In the rows, 128 means zero.
Each row is followed by its class; each block has classes of its own.
[ 96 107 121 123 117 130 199 151 101 136 144 118  88  97  76 145 133 152
 155  98 106 168 129 130  97 185 157 108  95 171 166 130 122]	libol
[152 142 107 113 142 149  96 129 133 166 108 176 104 145 174 110 144 109
  78 125  89 156  68 138 141 107 172 119 160 157  90 126 101]	pafof
[ 99 120 125 120 110 129 197 153 105 126 143 126  79  98  74 146 140 152
 154  93 100 165 123 132 105 180 157 116 122 170 171 131 112]	libol
[114 136 123 136 155 105 112 150 127 114 146 184  92 134 109 217 115 133
 146 116 174 209 112  26 108 124 124 129 102 126 193 146  90]	dezu
[109 152 182 111 154 146 165 141  84 178 133 149  75 126 130 144 133 176
 132 103 115 179 119 179 169 179 127 151  93 114 161 145 129]	liv
[125 139 132 129 159 125 112 144 141 126 142 175 105 145 108 213 114 141
 143 109 163 193 118  45  97 128 119 113 102 130 202 136 100]	fuge
[110 121 112 127 114 118 190 134 117 130 132 117  94  85  88 157 135 136
 148  98 114 187 108 137 106 187 139 112 124 154 180 133 116]	gedov
[147 159 114 121 123 156 103 130 144 167 103 172 106 149 186 122 146 100
  85 142  91 173  79 147 144  87 157 130 149 161  77 136  83]	sevod
[114 119 131 106 139 135 185 136 120 144 120 143  82 107  98 149 133 142
 153  96 108 169 129 145 126 200 155 150 125 137 175 125 122]	liv
[115 146 120 142 142 105 112 145 151 121 152 170 103 143 103 202 110 122
 137 120 162 211 116  33 113 137 130 121 118 134 196 136  85]	pofo
[164 151  95 127 159 139  69 110 172 142 140 139 102 133 192  99 134  97
  84 124 102 165  76 124 116  95 136 128 161 134 131 130  78]	fuge
[136 121 138 110 123 143 162 137 143 126 120 130  89 105  99 141 128 146
 154 113  98 153 126 153 115 169 141 142 163 149 202 121  99]	fuge
[122 115 127 120 121 127 171 137 119 118 135 132  76  95  94 149 135 145
 157 116 110 169 117 138 124 164 144 144 136 150 189 125  93]	dezu
[147 153 102 113 139 151  99 139 126 166 108 176 110 146 175 118 147 102
  73 121  79 160  55 129 150 109 172 112 156 168  82 134 105]	pafof
[115 110 143  98 102 136 199 137 131 142 129 145  91  97  82 145 130 141
 169 110 103 164 129 155 125 177 142 140 137 176 193 119  97]	dofab
[151 154 102 141 145 159  80 117 163 166 156 144 105 133 216  92 163 104
  75 129 103 183  66 122 139 105 135 114 142 124 115 128  72]	Boto
[156 162  93 136 142 135  87 121 155 145 146 146 110 125 179 100 149  92
  79 123 101 188  73 118 142 101 147 130 160 132 110 130  74]	Mifek
[127 131 144 134 133 128 181 146 106 119 130 131  86  93  99 153 140 141
 159  95  90 192 125 141 128 175 146 149 123 150 185 116 103]	dak
[ 99 116 118 140 111 103 170 146 132 118 155 114  93  83  94 158 150 154
 150  99 103 168 110 122 112 190 140 119 116 143 174 126 101]	pafof
[113 146 131 139 143 100 113 157 137 105 154 183  94 134 100 220 130 144
 137 101 154 199  98  22 110 146 133 117 114 129 185 141  87]	pafof
[115 125 120 130 164 116 109 160 125 124 144 183  99 135 116 203 117 136
 139 112 175 211 110  36 110 133 128 125  92 138 180 143  98]	dezu
[130 115 130 129 170 137 104 153 140 122 138 170 108 145 124 197 113 138
 139 108 173 209 112  55  93 148 125 113  92 134 206 138  99]	fuge
[117 110 128 117 124 165 179 127 116 151 112 141  95 104 114 153 148 143
 161 108  96 189 119 145 136 185 148 141 113 147 194 118 106]	Boto
[139 148  89 148 140 130  77 134 154 150 156 143 108 130 197 102 170 106
  73 116 102 178  60 114 146 118 145 109 127 141  92 133  86]	pafof
[116 149 190 113 141 177 163 138  72 189 110 149 107 133 138 136 126 182
 130 121  96 169 119 197 171 169 122 141 100 122 171 136 128]	Boto
[ 91 114 118 125 115 112 201 137 128 134 158 120 102  81  87 155 135 142
 163  93 105 182 116 127 107 181 127 118  97 167 193 125 103]	dofab
[121 133 126 123 153 124 125 160 121 118 132 173 109 134 102 196 110 130
 130  98 178 213 107  51 106 159 131 113 114 141 185 143 114]	gedov
[152 152  91 133 143 131  80 127 160 144 150 138  99 125 195  99 147 100
  69 119  91 163  65 118 133 109 164 128 158 144  97 131  80]	pafof
[116 112 133 107 134 133 189 132 119 138 124 137  81 104  95 153 138 136
 156  95 110 173 124 138 130 200 156 149 116 140 178 128 125]	liv
[158 158  99 162 158 128  95 134 148 145 165 127  98 120 203  99 162  92
  74 116  94 194  73 117 131  96 132 121 130 134 105 125  74]	dak
[111 120 113 126 120 118 191 132 110 120 137 105  98  83  87 151 127 138
 148  98 114 177 111 140 104 183 142 115 124 149 181 131 124]	gedov
[124 148 118 129 148 107 127 139 134 117 135 174 108 132  94 212 107 122
 136 105 172 203 118  31  98 141 126 118 121 129 188 142 107]	gedov
[134 168 179 117 176 159 131 128  81 139 132 141  84 140 129 153 120 201
 133 102 109 170 108 177 154 150 117 142 109 118 198 135 110]	fuge
[128 112 139 111 119 146 174 134 130 126 120 128  94 101  84 138 132 149
 161 110  98 152 126 159 115 178 130 135 144 151 203 115 111]	fuge
[120 163 167 126 156 151 142 131  74 146 135 142  86 142 122 139 117 183
 127 110 109 187 104 182 169 157 132 141 108 132 183 131 110]	pofo
[103 107 122 116 113 138 186 153 106 122 139 106 101  85  95 155 127 135
 153 100 106 167 116 123 115 194 138 119  99 147 176 129 126]	zas
[124 176 173  94 163 169 143 140  90 157 139 153  56 135 134 146 129 182
 134  97 121 178 120 178 169 174 131 174 117 115 160 135 107]	liv
[139 165 120 117 156 127 117 152 132 106 138 174  99 140 107 201 117 128
 121 104 157 196  93  36 115 136 138 117 150 141 178 145 101]	gedov
[123 135 130 136 127 133 176 130 106 112 137 134 101 100  81 155 140 150
 153  97 103 196 118 136 134 182 141 140 122 131 200 119 101]	Mifek
[137 158  97 130 149 130 109 126 161 155 169 145 102 122 189 104 149 108
  85 117 102 181  67 118 132 105 128 114 140 149 123 136  70]	dofab
[111 160 185 117 135 155 167 154  73 174 130 150  74 131 123 137 132 189
 129 101 103 177 123 188 156 171 144 137 110 139 162 152 117]	libol
[138 163 174  96 147 190 131 152  81 145 137 138  71 129 147 146 113 171
 130 106 119 183 112 167 170 169 132 163 114 116 171 136 100]	zas
[121 161 183 111 160 180 154 129  51 153 116 151  92 146 128 149 121 198
 135 119 104 163 116 189 167 154 124 143 100 117 181 128 115]	Boto
[122 182 169 119 145 151 118 145 102 145 149 151  65 126 133 149 147 198
 133 102 107 180 110 168 177 170 121 163 124 117 164 131  82]	pafof
[124 144 116 140 154 117 107 151 158 121 163 161 104 143 116 187 120 128
 125 115 156 206 100  31 120 141 136 116 125 139 186 133  86]	pofo
[102 107 110 131 129 114 176 131 105 122 144 120  93  85  92 156 131 146
 158 106 114 173 110 128 107 166 134 121  98 148 177 127 116]	dezu
[102 156 180 104 144 159 177 139  78 195 130 159  97 121 125 139 116 184
 142 100 107 189 129 200 165 167 122 148  86 146 177 132 118]	dofab
[116 165 168 124 155 146 144 137  65 144 139 144  83 132 124 158 138 200
 125  98 100 173  97 170 167 162 138 132  83 134 159 133 115]	pafof
[119 152 184 120 158 159 147 137  82 176 117 146  99 132 131 145 121 194
 136 101 109 180 119 200 151 170 110 135  94 122 192 140 128]	fuge
[112 124 140 130 103 136 180 132 123 132 116 136  99 101  99 160 139 146
 160 107  95 184 120 157 126 180 144 146 113 152 166 128 101]	sevod
[111 122 123 132 119 128 171 132 125 136 125 131  96 108 100 145 132 139
 153 102 100 199 115 149 137 191 156 137 126 156 197 124 107]	pofo
[120 170 178 121 138 142 165 135  74 163 123 138  93 119 119 146 120 177
 124 101 112 183 112 189 161 170 122 136 122 122 176 148 129]	gedov
[104 107 117 133 116 120 180 143 112 116 142 119  93  91  89 162 149 153
 151  97  98 169 101 133 115 187 154 113 105 155 171 122 111]	pafof
[123 123 124 113 124 142 188 131  98 137 107 133  99  98  92 150 128 136
 147  87 106 191 110 157 130 193 158 131 126 161 181 127 132]	gedov
[149 156 109 112 135 172 100 130 133 178 100 175 117 152 194 107 144  91
  77 138  86 160  71 136 153  93 154 122 166 149 101 132  98]	Boto
[130 127 130 113  99 134 187 131 122 121 121 127  86  95  81 145 131 130
 152 111 112 170 125 150 120 175 148 137 155 156 187 124 112]	gedov
[153 148 102  96 140 180 105 149 111 156 103 157 114 147 186 114 121  84
  74 124  96 154  75 125 151 107 168 124 152 155  92 136 117]	zas
[108 154 182 112 139 159 170 151  67 179 131 150  82 129 110 134 125 190
 137  98 106 177 134 183 156 175 143 136  93 143 160 143 128]	libol
[120 163 176 109 142 153 173 135  65 175 113 144  94 117 113 145 115 175
 127 103 106 185 109 192 162 173 129 135 115 134 169 145 137]	gedov
[154 145  93 138 139 125  77 115 175 148 142 135 110 133 187  83 128  82
  77 131 104 176  79 125 136 111 153 134 176 139 120 128  78]	pofo
[101 168 178 111 147 140 175 131  80 181 143 157  97 117 115 151 117 187
 145 102 102 180 118 179 160 161 109 137  90 135 180 135 113]	dofab
[113 119 121 132 133 126 170 131 129 124 145 112  90  93  99 157 140 154
 156 100 100 173 108 138 101 172 125 112 113 144 203 126 106]	fuge
[118 123 129 135 154 121 111 165 129 117 143 182  96 138 120 204 128 146
 130  99 159 213  99  52 106 160 149 117 103 138 184 139  92]	pafof
[110 113 119 133 131 127 181 129 125 126 142 107  98  93  94 165 140 154
 157  96 100 167 104 137  96 174 130 103 106 148 201 127 117]	fuge
[116 157 188 127 130 157 167 133  79 169 117 146 105 129 121 150 125 188
 135 117  98 171 120 204 157 166 119 143  92 125 148 136 117]	sevod
[116 157 182 107 153 152 165 140  83 173 136 146  73 130 131 141 128 177
 127 102 115 173 118 185 166 177 132 150 101 115 159 142 126]	liv
[126 156 122 131 148 108 121 141 135 113 146 171 101 131 101 209 106 125
 132 107 174 206 117  31  98 134 126 118 123 126 191 142 100]	gedov
[110 146 127 116 146 111 133 145 144 127 152 187 104 136 101 215 109 132
 153 111 165 196 127  34 103 126 123 127 107 147 193 136  84]	dofab
[114 118 139 118  96 135 196 153 124 140 145 128  69  95  83 132 141 144
 152 113  97 169 137 139 108 176 161 129 136 169 179 131 100]	libol
[157 144 113 107 154 164  91 121 133 167 104 167 111 149 177 106 134 107
  88 128  94 153  72 150 134  90 145 113 159 152 112 129 108]	fuge
[115 152 170 132 152 147 146 130  79 156 128 139  95 140 123 139 119 180
 131 108 115 193 115 186 168 169 129 144  94 131 185 132 119]	pofo
[128 180 181 107 150 184 126 138  93 163 130 158  80 136 151 134 134 187
 131 112 104 182 111 183 181 166 114 167 133 112 177 130  87]	Boto
[148 147  82 153 144 130  79 128 160 140 167 128 100 128 201 106 170 104
  70 120 102 171  61 108 136 108 150 109 128 139  94 132  77]	pafof
[142 169  99 121 145 114  96 106 171 153 168 150 102 119 183  92 128  97
  87 121  97 168  83 116 124  90 136 129 156 148 121 127  65]	dofab
[131 132 137 147 170 116 125 174 125 112 156 167  98 129 120 197 121 132
 132 106 157 222 115  43  96 143 129 121  96 137 185 132  86]	dak
[153 154  95 115 156 132  93 114 167 156 145 142  85 132 196  96 134  82
  74 122 108 161  88 118 127 107 163 146 157 130  96 133  91]	liv

A new block, with new classes.
[ 58  75 100 124 113 125 112 141 132 204 137 162 165 106 102 169 180 141
 134  87 113 108 132 101 178  63 124  91  93 107 106 111 116]	bodul
[ 58  82  92 130 117 119 123 149 133 205 137 160 159 124 107 135 171 141
 132  77 130  97 128 107 182  71 102  89  85 123 118 124 118]	selev
[ 32  56  82 105 105 113 117 148 138 190 131 166 144 121 106 215 159 134
 131  57 106  97 130 108 181  73 137 112 113  94 144 133 118]	zon
[ 66  68 105 115 123 122 123 118 156 181 133 174 180 137 107 215 161 134
 121  99 116 127 137 109 162  81 126  87 121 135 128 121 127]	bodul
[100  67 145 107 150 157 135 128 132 189 133 167 153 115  93 160 146 163
 129 100 198 121 146 104 124  68 127  79 143  38 116 137 116]	koris
[ 45  71  90 122 125 128 123 132 128 206 142 172 167 136 107 147 154 167
 151  87 118  94 127 109 186  64 122 101  93 105 112 131 125]	Kofef
[ 42  66  99  97 100 110 118 139 125 198 131 169 166 116 103 205 152 136
 132  65 128 104 138  93 165  72 146 104 117  98 148 133 133]	koris
[100  52 106 106 170 150 120 139 131 166 124 185 117 115  85 178 148 161
 115 111 156 125 136 122 102  79 133  71 157  34 128 153 126]	zon
[ 93  70 133 107 170 154 125 134 134 187 133 175 125 121  98 172 162 159
 126  99 190 115 121 109 129  61 128  80 150  45 101 133 108]	fer
[ 64  66 117 114 108 108 131 125 140 202 139 159 203 145  99 201 148 139
 118 100 129 127 140 111 163  79 116  91 119 132 141 128 138]	koris
[ 58  85 100 117 112 127 115 142 135 202 134 167 161 112 104 170 176 137
 135  92 102 103 134  99 183  57 113  85  90 112 106 120 116]	bodul
[ 69  74 112 120 122 112 118 115 157 191 133 175 178 139 105 222 157 134
 118 101 112 131 135 103 168  78 127  80 125 139 125 130 132]	bodul
[105  46 120 112 187 158 119 124 138 167 126 184 117 136  88 160 137 183
 129 115 179 118 124 118 102  78 146  77 159  37 113 152 136]	Kofef
[ 96  49 157 134 155 151 126 121 141 187 129 189 135 115  89 173 172 177
 117  85 196 120 141 110 136  77 148  76 136  61 102 126 115]	bepe
[ 75  49 131 136 162 133 112 136 116 192 135 201 139 107 106 201 149 183
 105 106 150  80 147  95 111  82 136  64 129  82 135 152 152]	bepe
[ 84  65 132 128 159 149 125 134 133 192 126 174 137 120  89 176 159 161
 119  91 183 120 139 115 138  69 127  80 154  35 114 138 105]	zon
[107  71 150 116 150 146 130 120 129 197 124 176 157 112  80 164 158 166
 124  92 201 128 146 103 121  67 136  76 148  35 110 137 119]	koris
[ 67  71 123 115 116 126 136 143 150 191 139 149 139 130 115 180 189 167
 140  90 149  88 102  91 174  45  77 118  66 109 109 118 133]	fer
[ 36  48  82 106 111 112 115 148 136 192 130 171 145 113 111 215 159 139
 126  57 104  97 131 108 172  77 146 113 120  90 144 133 123]	zon
[ 52  82 104 116 128 121 123 144 132 203 145 168 159 135 108 158 163 161
 138  83 113  83 123 104 179  69 126  94  96  90 119 123 118]	boko
[ 72  75 132 110 102 126 134 136 149 196 144 150 157 122 122 185 168 168
 137  86 140  90 129  86 169  49  92 115  80 107 130 129 142]	koris
[ 42  80  91 127 117 132 132 150 132 212 140 165 163 117 106 160 174 140
 131  78 110  89 136 113 185  64 108 100  91  97 116 121 106]	zon
[ 82  52 127 112 169 129 114 138 118 181 135 190 141 129 108 208 137 192
 114  97 153  84 138 105 113  86 134  67 144  53 146 149 143]	boko
[ 82  55 131 117 168 129 112 146 120 184 133 187 135 132 103 204 138 192
 114 106 149  83 133 107 118  85 127  65 141  57 144 149 145]	boko
[ 79  55 131 121 173 148 125 123 134 194 125 193 142 140  96 172 142 179
 128  88 178 106 137 113 141  74 148  83 153  44 105 140 115]	Kofef
[ 57  63  98 106 123 117 129 128 143 185 135 177 175 143 108 197 162 146
 124  96 129 112 114 112 163  77 116  99 117 123 122 119 129]	fer
[ 99  48 126 110 180 160 116 134 137 164 135 190 103 112  93 168 155 162
 113 117 168 115 135 107  98  73 155  68 151  55 121 152 134]	bepe
[102  54 108 100 173 150 119 149 132 168 125 188 102 113  95 173 141 161
 112 113 149 111 132 113 103  76 134  74 157  22 121 156 123]	zon
[ 55  52 101 107 101 106 104 139 139 190 123 166 150 108 100 222 163 131
 139  71 119 120 129  90 174  77 149  96 111  94 131 128 129]	bodul
[ 60  73 112 120 112 116 117 141 156 186 142 149 129 138 116 175 166 166
 127  76 139  84 113  88 179  44  84 102  83 125 134 143 137]	selev
[ 59  78  94 119 125  98 117 125 155 192 139 174 172 159 111 194 138 136
 114  93 116 113 127 105 172  80 117  84 129 148 141 149 133]	selev
[ 99  75 150 110 156 154 133 124 124 185 131 174 149 120  90 164 143 167
 116  97 212 127 146 100 125  66 130  76 158  42 116 134 115]	koris
[ 93  56 133 115 161 152 135 132 141 184 121 185 127 117  91 176 159 166
 106  81 172 112 138 116 132  66 131  80 149  34 103 140 108]	zon
[ 59  69 116 110 138 112 129 129 154 190 139 179 170 165 113 210 156 156
 124  95 117 106 125 111 169  80 129  96 120 113 141 132 129]	boko
[ 60  50 117 118 177 162 133 123 122 172 119 209 146 130  99 177 108 191
 118  99 178  92 138 107 124  95 145  64 162  64 128 155 138]	Kofef
[ 87  54 116 128 156 123 104 146 121 187 128 176 138 107 107 181 126 177
 112  94 156  89 140 100 115  90 119  60 144  79 142 165 152]	selev
[ 87  63 121 122 164 134 108 146 116 196 130 177 143 111 101 199 146 175
 120 109 152  82 132 108 107  77 110  65 145  63 122 147 143]	fer
[ 36  57  83 114 104 107 115 143 138 191 136 166 142 124 103 217 162 136
 125  56 112  99 127 107 176  76 137 109 114  96 143 127 121]	zon
[ 50  56  94 110 105 114 106 134 146 185 127 163 158 110 100 215 164 130
 138  77 113 120 126  96 170  78 147  99 115 112 134 127 132]	bodul
[112  52 126 108 174 152 111 138 138 171 124 170 123 107  88 182 151 147
 113 124 156 127 136 108 101  73 136  58 153  45 111 144 130]	bodul
[ 47  68  92 116 120 115 134 122 150 178 136 187 164 158 102 217 148 147
 105  90 118 112 127 111 167  78 115  95 126 124 142 131 123]	zon
[ 71  62 127 120 158 158 126 134 123 175 113 197 154 105  88 190 121 159
 109 110 165 107 146  97 122  97 135  44 157  68 122 145 129]	bodul
[ 59  71 113 111 115 127 130 147 140 192 139 162 130 128 116 184 192 165
 134  87 140  82 103  94 173  43  80 108  67 109 113 114 132]	fer
[ 63  64 129 112 173 156 132 137 123 165 123 207 146 139  94 181 108 192
 117 113 178  86 130  98 118 102 135  59 163  46 143 152 128]	boko
[ 72  64 133 121 124 120 130 133 157 187 146 150 142 140 116 190 181 184
 140  80 142  87 111  95 168  58 103 110  74  99 132 126 142]	boko
[ 82  54 126 113 168 125 115 145 120 182 133 187 138 129 107 205 132 188
 116 104 143  77 135  99 111  86 129  67 136  49 146 156 149]	boko
[ 70  57 121 117 158 162 128 139 127 163 113 195 149 110  91 187 121 161
 106 123 158 106 139 100 118  98 123  46 151  82 128 143 137]	bodul
[ 57  49 124 119 157 157 135 132 122 165 122 216 150 114 100 177 118 176
 108 109 164  89 146  94 121  98 141  59 144  80 134 153 137]	bepe
[ 89  60 130 117 142 130 122 135 110 194 130 181 165 105 102 195 132 179
 112 101 163  95 153  96 106  84 120  68 135  69 142 146 154]	koris
[ 54  60  87 109 117 102 105 135 144 188 135 167 142 121 113 187 151 144
 126  60 125 103 123  94 169  70 141  99 121 114 141 149 135]	selev
[ 89  59 120 121 156 130 119 140 115 191 121 190 149 110 101 197 157 177
 119 105 159  95 131 109 112  84 112  67 130  74 120 138 146]	fer
[114  59 128  92 165 154 124 134 126 172 132 173 133 112  90 160 134 154
 120 118 180 128 142 107  93  76 142  69 162  31 125 150 130]	koris
[ 73  72 106 117 116 111 122 114 161 181 133 177 180 140 110 218 156 138
 121  94 112 118 135  99 160  82 126  91 119 127 121 124 129]	bodul
[ 73  68 100 119 130 101 116 108 158 183 140 175 175 153 111 194 139 153
 108  84 131 123 129 107 160  78 126  85 140 145 138 148 138]	selev
[104  53 146 118 157 148 124 126 140 190 117 181 149 104  90 172 167 161
 114  97 177 131 140 103 135  65 139  69 139  44  90 129 114]	bodul
[ 38  53  85 107 113 116 115 143 139 193 133 168 149 112 110 209 161 139
 133  58 109 105 133 110 175  71 148 115 124  85 142 138 118]	zon
[ 85  63 120 115 157 132 118 145 116 193 127 188 137 110 109 199 152 173
 118 103 152  83 130 102 117  75 111  69 129  68 120 143 143]	fer
[ 69  76 110 105 114 112 131 109 143 191 143 180 196 141 113 197 140 156
 116  94 128 119 140  99 156  74 128  99 130 125 137 133 136]	koris
[ 58  53 134 130 107 122 131 134 152 191 140 165 137 126 109 191 193 170
 128  81 143  90 121  88 179  50 104 110  58 123 123 125 142]	bepe
[ 63  64 132 127 114 124 129 136 152 190 146 161 134 119 121 190 185 171
 133  82 132  89 125  86 179  52 106 116  61 130 124 131 142]	bepe
